Below is a small trained network, with its code and all its weights. Each question gives an input and a class and asks what happens when units are switched off, that is, made to give their printed mean instead of their output.

import numpy as np


def w(rows, s, z=0):
    codes = np.array(rows[::2]) - 128.0
    scale = np.full(codes.shape[1], s)
    scale[-1] = z or s
    return codes * scale


def f(y):
    return np.maximum(y, 0)


def log_softmax(a):
    a = a - a.max(-1, keepdims=True)
    return a - np.log(np.exp(a).sum(-1, keepdims=True))


def net(x, mask):
    res = np.array(x, float).reshape(1, 4) / 4 @ E
    y = f(res @ A[0][:, :-1].T + A[0][:, -1])
    res = res + np.where(mask, y, B[0][:, -1]) @ B[0][:, :-1]
    return log_softmax(res[-1] @ U[:, :-1].T + U[:, -1])


A, B = {}, {}
E = w([
[101,122,12,88,164,204,89,243,118],'x0',
[112,144,113,158,115,144,116,110,134],'x1',
[230,195,125,56,188,84,50,61,87],'x2',
[79,217,110,27,69,68,121,126,254],'x3',
],0.009)
A[0] = w([
[98,83,200,204,57,79,254,88,179,169],'neuron 1',
[127,156,183,103,142,50,83,42,148,114],'neuron 2',
[46,119,95,82,96,156,186,231,218,147],'neuron 3',
[179,97,200,159,160,127,147,50,46,201],'neuron 4',
[112,87,150,184,140,176,203,177,68,175],'neuron 5',
[185,78,140,175,111,147,99,78,57,251],'neuron 6',
],0.007,0.0028)
B[0] = w([
[152,254,44,76,210,45,39,215,123,254],'neuron 1',
[163,169,134,194,41,123,180,6,170,211],'neuron 2',
[3,95,155,86,77,127,130,48,152,246],'neuron 3',
[53,76,166,169,138,64,26,82,72,228],'neuron 4',
[154,119,122,153,224,205,170,220,160,229],'neuron 5',
[97,59,143,154,162,133,32,110,62,219],'neuron 6',
],0.0071,0.0098)
U = w([
[179,109,94,130,199,126,66,193,102,242],'0',
[48,2,187,104,87,128,99,66,112,81],'1',
[173,161,84,38,104,101,96,166,187,206],'2',
[223,135,168,129,48,120,187,75,159,2],'3',
[142,29,134,150,141,228,177,202,139,62],'4',
],0.0079,0.002)

Each question gives the input, the list of numbers given to net, and the class t.
The units are the neurons (one row each of A and B). Each row of codes is followed by its name. A weight is (code - 128) times the scale printed after its matrix; where a second scale follows, it is the last column's (A, B and U).
mask holds one flag per neuron, in row order. A switched-off neuron (its flag False) gives its mean, the last column of its row in B, instead of its output. The means were averaged over made-up inputs and are rounded, as every weight is.
A unit's drop is (log p(t) with every unit on - log p(t) with that unit switched off) / (log p(t) with every unit on - log p(t) with every unit switched off).
The circuit of an input: a set's keep is (log p(t) with only the set's units on - log p(t) with every unit switched off) / (log p(t) with every unit on - log p(t) with every unit switched off). Starting from all 6 units, units are removed one at a time, each time the one whose removal leaves the highest keep (on an exact tie, the one counted first), for as long as the keep stays at least 0.8.
circuit, biggest first: the units of the circuit, biggest drop first
most important unit: the unit with the biggest drop
k most important neurons: the k neurons with the biggest drops, biggest first
drop when u is switched off: that unit's drop, to one decimal
input [-3,7,1,4], class 3: most important unit : neuron 2
input [2,8,0,4], class 1: 3 most important neurons : (neuron 1; neuron 3; neuron 5)
input [-1,-1,6,5], class 3: circuit, biggest first : (neuron 2; neuron 1)
input [2,3,-4,0], class 4: circuit, biggest first : (neuron 4; neuron 1)
input [3,8,0,-3], class 4: circuit, biggest first : (neuron 1; neuron 4)
input [0,-3,7,-5], class 1: 3 most important neurons : (neuron 1; neuron 4; neuron 5)
input [6,8,-2,4], class 1: 2 most important neurons : (neuron 3; neuron 1)
input [-1,-5,-4,-8], class 0: circuit, biggest first : (neuron 1; neuron 3)
input [-4,-5,4,-6], class 1: 2 most important neurons : (neuron 4; neuron 1)
input [-8,-2,0,3], class 2: 2 most important neurons : (neuron 1; neuron 3)
input [-1,1,3,-1], class 1: 2 most important neurons : (neuron 1; neuron 5)
input [0,-1,1,5], class 3: circuit, biggest first : (neuron 1; neuron 4; neuron 6)
input [-4,8,4,1], class 3: 2 most important neurons : (neuron 2; neuron 3)
input [-6,3,-7,-4], class 0: most important neuron : (neuron 1)
input [2,-4,-2,-3], class 4: 3 most important neurons : (neuron 1; neuron 5; neuron 4)
input [2,4,-7,8], class 1: 2 most important neurons : (neuron 3; neuron 5)
input [0,-8,-7,0], class 0: 2 most important neurons : (neuron 1; neuron 2)
input [6,7,-6,2], class 1: drop when neuron 3 is switched off : 2.2
input [8,1,-5,1], class 1: drop when neuron 3 is switched off : 2.0
input [-1,-2,-3,-1], class 0: drop when neuron 1 is switched off : 0.2
input [7,-1,0,-5], class 4: circuit, biggest first : (neuron 1)
